In the rows, 128 means zero.
Each row of numbers stands for one node and depends on some of the facts below. Use the named rows to name the rest.

Some rows with their names:
fede: [119  92 124 132 133 135 128 128 128 133 141 123 133 141 130 136 112 120
 133 114 153 135 126 109 147 121 103 131 131 139 145 146 119 122 115 123
 102 128 130 124 124 119 127 137 121 142 146 148 119 125 128 114]
tigeki: [131 135 145 135 125 120 131 110 138 130 114 110 161 145 128 132 148 139
 108  96 125 128 127 146 137 130 121 142 125 118  62 123 138 134 137 119
 122 128 134 143 134  86 143 146 134 142 149 150 107 136 123 150]
kliklen: [135 104 125 123 144 148 123 135 119 142 144 145 104 109 122 113 124 121
 139 123 148 130 131 106 127 108 142 131 137 153 168 156 112 122 120 112
 126 121 111 118 133 143 136 135 120 119 134 144 130 139 126 111]
tumumak: [125 160 143 119 123 115 134 122 135 127 111 104 144 155 139 132 154 131
 117 134 145 133 126 169 126 129 147 137 124 113  75 118 135 122 140 115
 133 134 133 144 135 114 138 132 128 153 140 140 110 138 121 117]
kirur: [132 172 140 128 122 110 134 119 133 133  98 100 144 149 131 137 167 140
 123 158 146 128 130 159 136 132 131 132 124 126 109 123 138 123 143 122
 147 142 146 150 129 111 125 141 133 142 145 126 118 134 123 135]
sedri: [126 172 137 127 136 115 135 126 134 122 123  97 148 145 133 128 149 148
 116 117 121 125 110 135 102 183 116 146 134  92  70 119 131 105 165 116
 147 128 133 144 122 142 125 134 124 139 140  98  94 147 139 163]
trastol: [125 170 135 126 134 115 135 124 133 123 126  95 148 144 132 128 150 148
 116 115 120 127 112 134 103 182 118 143 134  92  75 119 132 104 163 118
 144 128 134 144 121 144 124 136 123 140 140  94  97 147 137 167]
soklir: [116 125 135 138 121 128 138 126 135 119 126  97 154 130 128 138 135 146
 118 124  80 129 121 123 136 200  93 145 124  95  20 116 132  93 168 126
 124 131 135 136 111 145 116 125 130 150 141 109  83 124 142 138]
vugo: [128 107 121 140 144 138 126 120 130 127 136 129 129 112 136 122 143 151
 125 166 118 124 111 105 121 202  96 118 121 119 115 134 142 104 159 129
 132 138 106 128 111 158 109 135 128 128 144 116 101 122 148 173]
kleplal: [124 121 144 132 135 114 132 149 123 126 116 109 142 142 126 132 114 122
 149 140 153 138 118 119 130 125 148 128 136 125 121 135 119 114 123 113
 125 118 136 127 136 124 117 134 122 140 135 128 133 139 129  94]
plapekos: [134 115 137 133 150 128 124 143 121 130 131 132 126 119 126 116 122 125
 150 132 157 130 111 112 119 127 154 115 139 131 158 146 121 135 112 113
 127 115 118 120 143 125 131 146 119 128 137 135 137 144 131 109]
gogu: [133 130 141 131 144 117 128 139 125 129 118 119 138 130 127 122 130 127
 145 141 156 131 113 127 121 135 155 122 137 124 122 136 125 131 127 113
 132 117 128 130 141 114 126 142 124 134 137 129 133 147 128 110]
furar: [133 122 149 137 148 118 126 137 126 130 119 124 148 139 126 116 132 132
 137 112 149 134 113 126 113 127 155 124 138 122 129 130 133 132 118 108
 124 112 124 127 150 117 136 155 124 127 142 135 135 145 124 130]
kobam: [126 104 130 134 154 121 130 147 121 127 133 122 130 132 124 121 114 124
 152 139 182 133 115 109 121 128 143 122 139 127 163 146 119 125 124 115
 109 116 130 121 140 126 120 144 118 135 143 133 130 141 130  95]
kugukun: [135 130 152 134 127 123 126 145 121 128 108 118 140 123 124 125 120 125
 144 138 123 139 121 119 133 118 165 123 134 132  86 138 110 115 114 112
 150 117 128 126 134 112 126 127 133 126 120 119 136 147 128 102]
stastoflek: [133 160 149 132 132 104 136 135 131 121  96  97 154 140 129 132 143 137
 134 147 156 131 116 146 123 140 156 133 130 108  61 122 133 130 142 115
 138 124 143 142 140  90 126 142 133 143 141 131 119 148 129 113]
pluges: [127 158 148 135 127  97 135 136 129 125  98  90 163 152 122 145 143 132
 144 148 133 124 119 159 145 143 133 126 136 105 113 113 132 126 133 115
 129 122 160 148 136 117 124 139 129 146 146 122 128 142 128 103]
lezon: [132 162 151 133 135 105 136 133 132 123 100  96 154 142 129 130 147 138
 133 149 158 131 117 143 122 145 151 132 129 108  62 124 132 130 144 115
 138 121 143 141 140  91 127 143 134 143 140 129 117 148 132 119]
skoflu: [135 103 132 132 157 132 123 145 118 133 139 140 118 112 125 115 114 121
 154 136 163 131 111 100 120 124 152 114 140 137 180 150 115 131 108 114
 122 114 114 117 142 136 128 144 118 123 134 136 144 146 129 111]
vosu: [136 127 151 128 134 123 132 144 124 127 107 115 135 120 120 116 126 125
 144 152 136 132 126 125 123 123 162 130 137 131 100 139 120 114 139 108
 138 115 128 126 136 124 125 129 134 126 127 125 124 146 128  93]

Facts:
Ψ: uses; θ: belongs to class; η: is directly followed by; Ξ: sits directly inside
Ψ(flova, podes); Ψ(skoris, siflas); Ψ(drifu, siflo)
Ψ(pilom, bise); Ψ(bubran, pluges); Ψ(plapekos, dregi)
Ψ(botuk, vurus); Ψ(fini, pilom); Ψ(skibrul, riplur)
Ψ(klupem, stuskim); Ψ(sona, bustin); Ψ(flozi, plapekos)
Ψ(tukotam, kirur); Ψ(plabik, mopek); Ψ(siflas, fusum)
Ψ(stuskim, zeplu); Ψ(bolir, tigeki); Ψ(gobu, drostes)
Ψ(fligur, soklir); Ψ(bramir, dromi); Ψ(dromi, ridir)
Ψ(bise, vosu); Ψ(korer, gruzilun); Ψ(gruzilun, drave)
Ψ(fede, plabik); Ψ(padra, drelema); Ψ(vurus, braror)
Ψ(tigeki, dradrar); Ψ(bruros, tukotam); Ψ(gratrim, feflik)
Ψ(kleplal, flova); Ψ(stibri, rosto); Ψ(pluges, kobam)
Ψ(dradrar, zuflo); Ψ(ravek, tritrul); Ψ(fusum, pirar)
Ψ(vugo, padra); Ψ(kirur, kebran); Ψ(breru, skoris)
Ψ(kebran, dribra); Ψ(furar, drifu); Ψ(klopo, brekli)
Ψ(tavim, gratrim); Ψ(dribra, rebrabe); Ψ(skanan, posul)
Ψ(kugukun, skitom); Ψ(drostes, tavim); Ψ(tuplaza, vutrir)
Ψ(pugom, pofis); Ψ(leplol, vitror); Ψ(mopek, bubran)
Ψ(vosu, kugukun); Ψ(vutrir, fini); Ψ(povo, korer)
Ψ(braror, zevum); Ψ(posul, fede); Ψ(drelema, breru)
Ψ(klerik, sona); Ψ(zevum, tuplaza); Ψ(plosis, povo)
Ψ(feflik, besik); Ψ(riplur, skanan); Ψ(bustin, rekleplok)
Ψ(daflu, fligur); Ψ(drave, gobu); Ψ(rebrabe, vugo)
Ψ(nudresken, tagrun); Ψ(dregi, braflol); Ψ(pomak, stibri)
Ψ(pofis, flozi); Ψ(zuflo, nudresken); Ψ(soklir, kleplal)
Ψ(rekleplok, pomak); Ψ(brekli, rufer); Ψ(kabivir, fofe)
Ψ(ridir, daflu); Ψ(rosto, deseskol); Ψ(druba, skoflu)
Ψ(skitom, bramir); Ψ(kliklen, botuk); Ψ(tagrun, furar)
Ψ(pirar, ravek); Ψ(podes, skibrul); θ(skoris, b)
θ(drifu, a); θ(pilom, b); θ(botuk, c)
θ(fini, a); θ(nefliskem, e); θ(goplurer, a)
θ(skibrul, b); θ(klupem, a); θ(sona, a)
θ(pluru, a); θ(flamik, a); θ(flozi, a)
θ(tukotam, e); θ(deseskol, a); θ(plabik, a)
θ(siflas, a); θ(bolir, a); θ(tribi, c)
θ(gobu, c); θ(peme, a); θ(fligur, b)
θ(dromi, e); θ(bise, a); θ(biflin, a)
θ(korer, a); θ(tuvunal, a); θ(listim, d)
θ(guki, d); θ(sutol, a); θ(nistezom, a)
θ(fede, a); θ(padra, a); θ(vurus, c)
θ(tigeki, a); θ(bretrabuk, c); θ(bruros, d)
θ(gratrim, c); θ(grestem, a); θ(stibri, a)
θ(siflo, e); θ(stulok, c); θ(dradrar, d)
θ(ravek, a); θ(vugo, e); θ(kirur, b)
θ(kebran, c); θ(trastol, c); θ(klopo, a)
θ(nibuni, a); θ(tumumak, b); θ(sedri, c)
θ(skebu, b); θ(tavim, a); θ(dribra, a)
θ(skanan, a); θ(drostes, a); θ(dalus, a)
θ(braflol, b); θ(tuplaza, d); θ(pluga, c)
θ(leplol, d); θ(mopek, c); θ(vutrir, a)
θ(mimago, a); θ(povo, d); θ(vitror, b)
θ(braror, b); θ(posul, a); θ(gruvu, a)
θ(tritrul, a); θ(drelema, d); θ(klerik, b)
θ(zevum, a); θ(plosis, c); θ(stodoge, a)
θ(feflik, a); θ(riplur, a); θ(bustin, a)
θ(daflu, a); θ(drave, c); θ(vemum, b)
θ(zeplu, e); θ(nudresken, a); θ(dregi, b)
θ(pofis, d); θ(zuflo, b); θ(soklir, e)
θ(muve, a); θ(fofe, a); θ(rekleplok, d)
θ(klaskur, c); θ(brekli, c); θ(kabivir, a)
θ(besik, a); θ(skeskir, e); θ(ridir, c)
θ(rosto, d); θ(druba, c); θ(klikir, a)
θ(kliklen, b); θ(brugro, b); θ(vobebren, a)
θ(pirar, a); θ(podes, a); η(skoris, vobebren)
η(drifu, rekleplok); η(pilom, nefliskem); η(plapekos, tukotam)
η(fini, gobu); η(pilek, kobam); η(biflus, besik)
η(nefliskem, listim); η(skoflu, drostes); η(goplurer, vitror)
η(skibrul, skoris); η(klupem, gogu); η(sona, sedri)
η(flozi, biflus); η(tukotam, kebran); η(plabik, klopo)
η(siflas, dalus); η(gogu, bruros); η(bolir, pluru)
η(peme, fini); η(fligur, brekli); η(bise, tavim)
η(korer, fofe); η(tuvunal, padra); η(guki, peme)
η(sutol, stako); η(nistezom, vutrir); η(fede, grestem)
η(padra, braflol); η(vurus, plapekos); η(grestem, deseskol)
η(stibri, brugro); η(stako, vugo); η(siflo, fede)
η(stulok, dromi); η(dradrar, skibrul); η(ravek, tuvunal)
η(fusum, zeplu); η(vugo, druba); η(kebran, stulok)
η(klopo, bretrabuk); η(nibuni, zevum); η(skebu, pilom)
η(tavim, fligur); η(skanan, rosto); η(drostes, lezon)
η(dalus, bubran); η(pugom, posul); η(pluga, ravek)
η(leplol, skeskir); η(mopek, trastol); η(mimago, muve)
η(kobam, pofis); η(vitror, klikir); η(braror, riplur)
η(posul, soklir); η(gruvu, daflu); η(tritrul, grimol)
η(fafim, feflik); η(drelema, tumumak); η(klerik, braror)
η(megene, stastoflek); η(zevum, drelema); η(plosis, pluges)
η(stodoge, botuk); η(feflik, plosis); η(bustin, klerik)
η(daflu, bolir); η(drave, nudresken); η(vemum, stuskim)
η(zeplu, bramir); η(nudresken, biflin); η(pomak, vemum)
η(pofis, nistezom); η(muve, podes); η(fofe, trunor)
η(rekleplok, tigeki); η(klaskur, mimago); η(brekli, nibuni)
η(kabivir, megene); η(besik, fafim); η(skeskir, skanan)
η(rosto, ridir); η(druba, dribra); η(klikir, gruvu)
η(kliklen, dregi); η(brugro, fusum); η(pirar, kirur)
η(podes, pirar); Ξ(skoris, skoflu); Ξ(drifu, rufer)
Ξ(pilom, fusum); Ξ(bubran, skitom); Ξ(plapekos, furar)
Ξ(lezon, flova); Ξ(botuk, biflus); Ξ(fini, pomak)
Ξ(pilek, tufar); Ξ(biflus, tadano); Ξ(nefliskem, fusum)
Ξ(skoflu, flova); Ξ(goplurer, pluges); Ξ(skibrul, skoflu)
Ξ(klupem, tagrun); Ξ(sona, kleplal); Ξ(pluru, pluges)
Ξ(flamik, bramir); Ξ(flozi, tadano); Ξ(tukotam, furar)
Ξ(deseskol, kobam); Ξ(plabik, lezon); Ξ(siflas, skitom)
Ξ(gogu, tagrun); Ξ(stuskim, kugukun); Ξ(bolir, pluges)
Ξ(tribi, bubran); Ξ(gobu, pomak); Ξ(peme, pomak)
Ξ(fligur, trunor); Ξ(bramir, poklil); Ξ(dromi, furar)
Ξ(bise, trunor); Ξ(biflin, grimol); Ξ(korer, bregrik)
Ξ(tuvunal, stako); Ξ(listim, fusum); Ξ(guki, pomak)
Ξ(sutol, flagom); Ξ(nistezom, tufar); Ξ(fede, kobam)
Ξ(padra, stako); Ξ(vurus, furar); Ξ(tigeki, rufer)
Ξ(bretrabuk, lezon); Ξ(trunor, bregrik); Ξ(bruros, tagrun)
Ξ(gratrim, vosu); Ξ(grestem, kobam); Ξ(stibri, poklil)
Ξ(stako, flagom); Ξ(siflo, kobam); Ξ(stulok, furar)
Ξ(pluges, tadano); Ξ(dradrar, skoflu); Ξ(ravek, stako)
Ξ(fusum, poklil); Ξ(vugo, flagom); Ξ(kirur, fafim)
Ξ(kebran, furar); Ξ(trastol, gruzilun); Ξ(klopo, lezon)
Ξ(nibuni, trunor); Ξ(tumumak, trunor); Ξ(sedri, kleplal)
Ξ(skebu, fusum); Ξ(tavim, trunor); Ξ(dribra, flagom)
Ξ(skanan, megene); Ξ(drostes, flova); Ξ(dalus, skitom)
Ξ(braflol, stako); Ξ(tuplaza, plapekos); Ξ(stastoflek, rebrabe)
Ξ(pugom, breru); Ξ(pluga, stako); Ξ(leplol, megene)
Ξ(mopek, gruzilun); Ξ(vutrir, tufar); Ξ(mimago, fafim)
Ξ(kobam, tufar); Ξ(povo, pugom); Ξ(vitror, pluges)
Ξ(braror, stuskim); Ξ(posul, breru); Ξ(gruvu, pluges)
Ξ(tritrul, gete); Ξ(fafim, tadano); Ξ(drelema, trunor)
Ξ(klerik, stuskim); Ξ(megene, rebrabe); Ξ(zevum, trunor)
Ξ(plosis, tadano); Ξ(stodoge, biflus); Ξ(feflik, tadano)
Ξ(riplur, stuskim); Ξ(bustin, stuskim); Ξ(daflu, pluges)
Ξ(drave, grimol); Ξ(vemum, kugukun); Ξ(zeplu, poklil)
Ξ(nudresken, grimol); Ξ(dregi, pilek); Ξ(pomak, kugukun)
Ξ(pofis, tufar); Ξ(zuflo, stastoflek); Ξ(soklir, breru)
Ξ(muve, fafim); Ξ(fofe, bregrik); Ξ(grimol, gete)
Ξ(rekleplok, rufer); Ξ(klaskur, fafim); Ξ(brekli, trunor)
Ξ(kabivir, rebrabe); Ξ(besik, tadano); Ξ(skeskir, megene)
Ξ(ridir, megene); Ξ(rosto, megene); Ξ(druba, flagom)
Ξ(klikir, pluges); Ξ(kliklen, pilek); Ξ(brugro, poklil)
Ξ(vobebren, skoflu); Ξ(pirar, fafim); Ξ(podes, fafim)

Which node is each row?
No name comes twice in this set of rows, the named rows included.
[120  75 119 134 138 144 121 131 123 138 157 138 121 130 129 130 100 117
 139 108 147 136 124  96 146 112 101 123 135 148 181 151 111 123  96 123
 102 125 118 111 123 128 128 137 115 136 141 143 131 125 127 113] : plabik
[126 112 116 125 158 140 122 138 120 132 165 139 112 120 129 110 121 131
 136 109 135 128 106  87  99 163 113 128 146 124 191 149 117 106 134 115
 128 118 103 113 120 183 121 135 107 121 136 102 118 143 139 160] : pluga
[131 138 113 111 163 144 120 138 119 126 172 137  97 103 137 118 114 130
 148  94 130 123 101  97 117 168  96 129 147 124 176 144 121 115 121 117
 135 121  96 117 121 172 128 129 103 129 134  86 113 147 147 132] : drave
[131 173 142 124 130 116 136 127 133 126 117  96 146 133 125 126 159 146
 118 120  95 121 121 143 110 179 121 148 136  99  65 119 130 100 176 112
 151 126 137 147 119 156 127 128 129 130 135  92  93 147 136 161] : botuk
[130 186 133 116 142 116 132 126 131 121 134 102 133 128 135 133 143 143
 131 102 109 119 107 140 121 180  97 142 141  96  96 119 137 113 151 117
 145 126 131 141 120 149 129 128 117 141 143  79  99 148 144 141] : plosis
[132 122 122 104 144 148 121 120 129 129 158 141 104 112 145 122 111 115
 141 102 141 125 116 132 154 113 101 123 133 147 146 142 124 139 109 120
 116 125  95 118 130 125 142 122 119 141 137 140 117 133 132  83] : tavim
[130 200 135 112 137 120 131 124 131 117 130  96 135 132 142 137 140 146
 124  89 114 127 104 134 120 181 101 145 136  90  49 114 133 114 135 122
 159 133 126 144 120 123 129 130 117 150 135  70  93 153 146 146] : gobu
[128 150 124 130 144 116 129 127 127 128 131 116 133 141 137 122 149 146
 124 149 147 127 107 117 100 181 115 127 132 113 142 134 131 103 159 122
 150 134 121 133 116 163 113 137 120 131 137  95 109 141 138 184] : kebran
[131 147 137 132 124 116 134 108 139 130 101 104 146 143 136 136 155 142
 113 164 155 128 126 145 140 138 114 133 116 132  84 130 141 125 151 128
 135 141 136 146 124  89 123 138 142 141 147 140 101 130 129 150] : dribra
[123 128 137 136 120 133 139 125 135 121 125  98 150 118 125 131 140 148
 116 130  73 126 124 126 134 202 101 147 123  97  11 119 133  92 174 124
 131 133 129 135 111 142 123 123 134 142 136 110  82 126 142 140] : dromi
[126 169 137 129 125 113 133 119 135 126 109  99 146 153 135 130 158 144
 116 146 146 130 120 144 118 154 127 136 125 115  86 123 136 114 149 122
 146 137 137 147 125 119 122 138 130 141 141 111 104 139 132 162] : bruros

Now the same nodes, written a new way:
Known rows:
plabik: [171 179 113 156 114 145 102 148  97 118 146 131 175 154 167 175  66 159
  62 116 146 171 168  59 128  97  96 149]
fligur: [166 152  95  99 145 127 158 116 100 115 148  95 195 122 106 150  92 107
 101 112 106 109 112  90 123  76 143 161]
drifu: [176 135 112 149  99 152  77 149  89 122 124 123 189 144 140 163  91 173
  67 115 153 123 163 119 130 146 108 128]
pirar: [ 90  81 178 108 117 122 143 147 137 107 112 169  74 146 197  84 130 148
 157 147 158 143  94 128 105 157 174 133]
kleplal: [131 159 123 130 147 141 148 108 115 120 146 121 121 143 117 162 123  86
 124 121 115 168 111 109 122  91 108 116]
vutrir: [108 118 159  86 104  55 147 124 178 113  84 193  78 130  92 102 210 167
 138 149 116 167  91 167 115 140 150 106]
poklil: [131 134 116 132 134 158 125 114 131 130 135 112 126 128 111 148 126  91
 150 121 125 129 123 141 130 122 113 109]
druba: [110 118 141 130 131  91 146 109 158 143 138 132  95 125 126  85 143 133
 140 142 100 126 120 160 126 137 107 116]
podes: [130 119 148 126 129 107 144 148  91  95 134 157  99 158 197 109 118 130
  96 152 136 201  87  81 105 112 158 136]
lezon: [ 99 116 149 109 132 121 147  96 166 129 123 137  54 114 100 118 165  94
 184 143  91 144  83 175 127 127 137  85]
brugro: [157 128  90 110 137 144 132 124 107 127 141  85 200 106 110 138  83 115
 127 113 117  73 122 115 130 106 149 159]
breru: [103 128 148 116 134 185 136 111 152 131 136 120 113 136 136 151 109 105
 176 104 151  99 139 135 132 129 116 129]
nistezom: [120 126 149 119 104  92 123 128 167 124 106 165  89 125 132 116 148 169
 138 146 114 157 115 140 124 139 142 113]
flagom: [130 136 118 134 135 159 124 113 132 129 133 113 129 129 109 149 125  88
 150 120 123 133 123 144 129 121 116 109]
ravek: [133 143 140 131 103 151 113 145 143 123 118 150 150 149 155 151  94 174
 118 108 171 123 168 104 129 135 115 149]
gobu: [ 64 129 128 146 139  84 136 101 201 139 133 148  86  78 131  31 183 129
 178 165  83 150 120 155 119 123 127 120]
tribi: [121 124 125 137 137 103 135 119 136 142 142 119 133 131 131  98 124 133
 117 130 117 117 140 138 128 133  98 132]
padra: [ 94 118 175 104 102 121 136 125 189 124 108 171  75 133 156 121 125 180
 165 124 143 124 132 137 127 146 138 127]
kirur: [ 88  50 156  71 151 121 189 117 129 111 127 110  86 108 167  66 118 102
 196 147 112  74  41 143 106 134 217 139]
tigeki: [111  91 169 107  98  76 125 111 163 123 102 160  49 111 127 102 161 179
 146 161  81 148  76 176 123 161 152  75]

Which node is each row?
No name comes twice in this set of rows, the named rows included.
[107 135 145  92 135  99 169  95 161 118 117 154  71 133  79 129 190  90
 160 141  96 168  76 165 118 110 130  93] : bramir
[123 126 146 120 106  99 120 133 159 123 109 164  99 125 131 124 142 167
 127 145 120 152 123 134 125 137 138 117] : grestem
[145 148 105 143 134 179 112 126 113 132 143 106 161 136 113 163 112  92
 128 110 144 124 145 131 131 113 103 125] : stako
[110 103 143  76 136 136 171 109 159 128 132 104 128 101 129 121  95 132
 180 112 117  54 104 134 126 123 165 150] : skoris
[158 168 103 169 142 143 122 134  86 138 174  97 183 158 163 142  61 126
  67 111 136 136 175  74 131  96  70 157] : mopek
[153 162 133 140 116 119 121 136 121 119 138 145 131 143 160 158  90 162
  84 130 122 182 139  76 126 104 115 133] : fede
[157 157  99 145 132 131 120 140  98 135 142 117 223 161 112 127 123 127
  71 102 169 108 185 124 128 120  73 166] : vurus
[150 154 128 143 104 169  96 156 120 123 125 139 184 153 163 164  78 171
 102  95 187 117 190  89 131 130 104 166] : tritrul
[175 176 103 127 102 129 104 159 108 114 112 158 217 164 105 165 136 158
  59 106 180 147 177 102 118 116 100 162] : bise
[153 145 102 148 130 181 105 128 104 133 142 100 169 136 114 163 106  89
 124 109 141 117 148 130 131 118 103 123] : plapekos
[155 165  91 154 125 211  93 113  85 117 150  88 207 131 123 167 102 107
 106 102 142 113 163 124 127 113  94 120] : pomak

Now the same nodes, written a new way:
Known rows:
zuflo: [115  78 104 153 162 175 129 141 118 130 130 141 115 117 105 137  85 179
 121  91 143 109 144  93  79 137]
rosto: [160 137  99 184 105 129 101 130 197 142 124 139  91 103 136  82 125 123
 111  84 160 149 146 172 124 175]
tumumak: [126  40  15 222 194 113 148 160  81 163 203 122 111 123  77 130  98 199
  53  68 175  63 148 133 154 129]
nefliskem: [142 134  87 142 138 191 104 157 227 125 119 159  67 102 121 114  86 130
 112  64 156 143 120 122 118 177]
besik: [134 154 110 189  90 113 133 121 146 185 107 123  71 157 108 156 174 175
 135 105 103 155 130 131 114 119]
brugro: [102  94  97 142 163 185 145 151 124 148 133 164  93 125  96 172  91 186
 127  89 112 103 128  58 106 119]
nistezom: [166 134  95 202  83  93 144 113 130 187 126 113  87 155 112 131 153 172
  97  90 133 152 131 134 121 138]
skitom: [140 111 122 110 175 171 141 139 139 157 112 142  87 119 127 135 119 166
 108 115 144  98 157 160 117 177]
dregi: [ 95  73 105 133 166 192 132 145 120 142 136 163 113 118 106 157  87 180
 142  97 113  97 149  71  89 126]
vemum: [103  99  88 146 167 179 147 167 117 130  99 157  91 112  99 178  91 185
 129  87 103 107 128  58 114 124]
drelema: [101  84  51 215 137  75 105 162 119 134 188 137 123 105  91  82 114  99
  94  76 179  59 171 205 200 151]
skanan: [135 112 120 183  91 120 123 121 128 189 115 145 106 134 138 134 181 142
 128 111 122 160 146 107  88 162]
tukotam: [127 113  96 144 148 184  87 159 214 115 113 159  86  97 122 105  83 108
 137  70 155 138 143 137 101 189]
kebran: [146 155 109 190  93 106  95 141 194 124 121 148  90 101 127  74 125  79
 127  82 152 147 152 192 147 173]
rekleplok: [ 99 139 127 131 111 167  99 152 170 137 114 167 101  82 149 105 116 119
 152 123 117 109 144 134 126 133]
kabivir: [113 130 187 119  98 120 156 139  79 147 118 128 119 140 150 162 141 160
 128 133 104  98 111 125 127 109]
muve: [129 158 115 185 101 113 143 126 141 183 108 129  72 155 111 163 180 175
 137 107 105 154 137 138 112 127]
pilek: [126 126 171  94 141 154 145 137 140 122 131 149  96 130 134 156 100 150
  81 115 144  92 102 110 130 125]
pilom: [112  89 110 113 185 221 149 145 111 151 125 145 104 119 106 155  80 210
 159 101 100  81 163 103  92 130]
pluga: [127 177 183 117  88 148 125 152 172 105 141 154 103 100 190 111 113 116
 111 107 121 106  92 144 175 121]

Name these rows:
No name comes twice in this set of rows, the named rows included.
[142 121  95 143 133 176 132 190 164 168 127 171  64 136  83 137 126 154
  88 106 138 128 136 146  92 173] : trunor
[130 108 108 148 128 145 118 133 169 148  92 160  87 132  82 131 103 118
 123  88 145 136 161 132  98 174] : fusum
[ 94 125 193 127  94 109 151 146  66 131 114 131 125 148 123 174 131 132
 141 119 101  85 122 129 139 111] : siflas
[129 108  81 222 117  65 115 101 121 175 133  88 107 140 114 123 177 177
 111 110 153 125 147 162 122 119] : feflik
[137 109 108 143 136 151 108 132 182 158  99 163  82 119 111 124 123 134
 106 109 156 147 148 120  76 180] : bubran
[ 93  65 108 144 181 186 131 146 116 145 140 180 120 111 128 163 113 163
 133 100 120 112 141  63  86 153] : skibrul
[ 88  85  97 135 171 184 132 170 109 123  82 153 105  99 105 168  89 176
 150 101 105 104 141  70  99 135] : klerik
[119 111  89 228 124  50 125 104 101 167 143  99 107 153 101 134 174 158
 128  93 145 110 162 173 145 127] : pirar
[139 109 104 134 174 200  96 159 210 122 134 165  84  89 153 108 108 113
 125  81 158 143 142 146 105 220] : soklir
[117 171 159 110 114 148 132 184 148  84  95 140  94  88 171 140 108 127
 112 114 117 107  87 131 173 133] : guki
[142 127 112 176  79 125 125 127 129 182 103 130  95 143 116 135 155 161
 146 114 110 147 149 131  90 142] : tigeki
[150 106  96 208 104  85 126 137 119 159  88 116 104 117 137 135 183 142
 108 107 139 169 137 134 111 181] : riplur
[135 173 120 152  97 131 112 150 195 139 126 154  82  93 156 103 131 116
 108 104 128 125 120 158 164 145] : tribi
[156 151  68 204 107  94 105 131 193 144 149 131  83  98 146  75 135 119
  78  77 170 129 133 181 182 154] : stulok
[112 110 103 152 141 170  89 154 205 103 128 165  93 106 102 104  74  86
 152  52 150 129 150 138 114 185] : vugo

